Here is a tiny trained network, its code and every weight. The questions are about switching its units off for an input and a class, where a switched-off unit gives its printed mean instead of its output.

import numpy as np


def w(rows, s, z=0):
    codes = np.array(rows[::2]) - 128.0
    scale = np.full(codes.shape[1], s)
    scale[-1] = z or s
    return codes * scale


def f(y):
    return y / 2 * (1 + np.tanh(0.7978845608 * (y + 0.044715 * y**3)))


def log_softmax(a):
    a = a - a.max(-1, keepdims=True)
    return a - np.log(np.exp(a).sum(-1, keepdims=True))


def net(x, mask):
    res = np.array(x, float).reshape(1, 6) / 4 @ E
    y = f(res @ A[0][:, :-1].T + A[0][:, -1])
    res = res + np.where(mask, y, B[0][:, -1]) @ B[0][:, :-1]
    return log_softmax(res[-1] @ U[:, :-1].T + U[:, -1])


A, B = {}, {}
E = w([
[127,127,125,126,127,130],'x0',
[141,191,109,111,66,253],'x1',
[113,104,249,177,31,125],'x2',
[135,6,115,65,105,168],'x3',
[126,131,128,126,126,128],'x4',
[105,95,150,194,212,198],'x5',
],0.0074)
A[0] = w([
[113,96,183,157,74,112,132],'n0',
[97,98,101,118,120,137,18],'n1',
[204,158,98,37,33,51,37],'n2',
[124,164,111,106,84,246,61],'n3',
[148,10,121,61,91,178,78],'n4',
[144,178,128,103,104,201,57],'n5',
[139,153,2,85,205,116,1],'n6',
[129,110,207,132,88,129,58],'n7',
[100,160,100,80,70,72,113],'n8',
[133,177,83,139,72,217,55],'n9',
[85,115,158,170,210,177,126],'n10',
[119,109,197,164,67,123,16],'n11',
[106,108,188,182,42,116,35],'n12',
[107,177,89,59,52,56,130],'n13',
[118,93,150,191,197,219,73],'n14',
[109,123,205,128,103,128,55],'n15',
[170,85,134,129,187,35,81],'n16',
[137,128,131,127,130,129,31],'n17',
[155,126,14,79,172,126,44],'n18',
[180,157,123,125,109,194,42],'n19',
[133,24,102,82,117,167,92],'n20',
[179,120,169,174,84,110,17],'n21',
[148,118,106,164,117,122,28],'n22',
[189,213,153,149,149,116,59],'n23',
[122,83,134,172,178,12,31],'n24',
[107,246,123,201,134,109,7],'n25',
[60,100,120,209,163,183,39],'n26',
[184,201,112,122,112,200,105],'n27',
],0.0084,0.0077)
B[0] = w([
[129,138,114,107,155,173,209],'n0',
[65,144,157,201,219,71,94],'n1',
[125,95,80,219,141,121,219],'n2',
[112,79,148,130,130,107,195],'n3',
[140,216,165,139,162,40,233],'n4',
[89,84,164,123,133,104,147],'n5',
[136,134,196,147,177,199,218],'n6',
[132,140,131,139,174,170,153],'n7',
[150,113,119,150,132,126,191],'n8',
[82,63,161,101,133,92,174],'n9',
[168,115,83,163,96,103,233],'n10',
[132,128,146,142,174,170,149],'n11',
[134,128,151,134,194,178,178],'n12',
[162,95,109,178,128,129,253],'n13',
[158,106,87,181,115,107,214],'n14',
[115,132,114,128,161,156,136],'n15',
[95,83,153,98,105,124,220],'n16',
[32,122,148,251,214,61,87],'n17',
[143,130,168,138,162,182,209],'n18',
[95,88,163,139,143,108,127],'n19',
[129,180,156,139,131,76,213],'n20',
[112,112,144,149,184,133,117],'n21',
[44,135,148,205,231,36,87],'n22',
[145,146,156,118,135,97,144],'n23',
[91,74,168,86,105,114,206],'n24',
[137,171,177,133,148,52,169],'n25',
[129,124,101,153,122,117,156],'n26',
[132,89,170,113,126,102,193],'n27',
],0.014,0.0041)
U = w([
[136,127,175,141,214,228,94],'0',
[52,23,176,95,105,89,66],'1',
[161,137,130,114,101,141,252],'2',
[128,229,166,152,155,38,108],'3',
[162,75,69,223,112,123,52],'4',
[167,129,133,97,89,155,217],'5',
[7,224,13,30,33,196,68],'6',
],0.011,0.016)

Each question gives the input, the list of numbers given to net, and the class t.
The units are the neurons (one row each of A and B). Each row of codes is followed by its name. A weight is (code - 128) times the scale printed after its matrix; where a second scale follows, it is the last column's (A, B and U).
mask holds one flag per neuron, in row order. A switched-off neuron (its flag False) gives its mean, the last column of its row in B, instead of its output. The means were averaged over made-up inputs and are rounded, as every weight is.
A unit's drop is (log p(t) with every unit on - log p(t) with that unit switched off) / (log p(t) with every unit on - log p(t) with every unit switched off).
The circuit of an input: a set's keep is (log p(t) with only the set's units on - log p(t) with every unit switched off) / (log p(t) with every unit on - log p(t) with every unit switched off). Starting from the 12 units with the biggest drops (on a tie, the unit counted first), units are removed one at a time, each time the one whose removal leaves the highest keep (on an exact tie, the one counted first), for as long as the keep stays at least 0.8.
circuit, biggest first: the units of the circuit, biggest drop first
most important unit: the unit with the biggest drop
top k neurons: the k neurons with the biggest drops, biggest first
drop of u: that unit's drop, to one decimal
input [7,6,7,2,-1,2], class 0: circuit, biggest first	n12; n7
input [5,6,0,-7,0,-3], class 3: circuit, biggest first	n25
input [-3,6,-5,3,-3,6], class 1: circuit, biggest first	n9; n3
input [-6,-7,-4,-2,1,5], class 1: top 2 neurons	n24; n16
input [4,6,2,-7,5,8], class 4: top 4 neurons	n14; n10; n4; n26
input [0,-3,4,1,3,-5], class 4: circuit, biggest first	n2; n13
input [-5,-6,-4,-1,6,7], class 4: top 2 neurons	n10; n14
input [-4,2,-6,-4,5,2], class 0: top 2 neurons	n6; n18
input [0,8,-6,7,5,4], class 1: top 2 neurons	n9; n3
input [6,2,1,-5,3,8], class 4: top 2 neurons	n14; n10
input [-4,-1,-4,6,-4,-7], class 4: top 3 neurons	n2; n13; n8
input [-3,0,4,4,1,7], class 4: top 3 neurons	n14; n10; n26
input [5,0,6,5,0,3], class 0: top 4 neurons	n12; n0; n7; n11
input [6,-7,6,-7,3,6], class 1: most important unit	n24
input [-8,3,-7,-8,3,7], class 3: top 3 neurons	n25; n23; n10
input [5,-2,6,6,-6,4], class 0: top 2 neurons	n0; n12
input [3,7,4,2,5,1], class 1: top 2 neurons	n9; n3
input [-1,-6,6,4,-6,-8], class 4: top 2 neurons	n2; n13
input [-5,7,-5,5,3,2], class 1: drop of n3	0.2
input [-5,5,-2,-8,2,-5], class 3: drop of n23	0.1
input [-2,-2,2,4,-6,7], class 4: circuit, biggest first	n14
input [7,3,-7,-6,-3,1], class 0: drop of n18	0.2
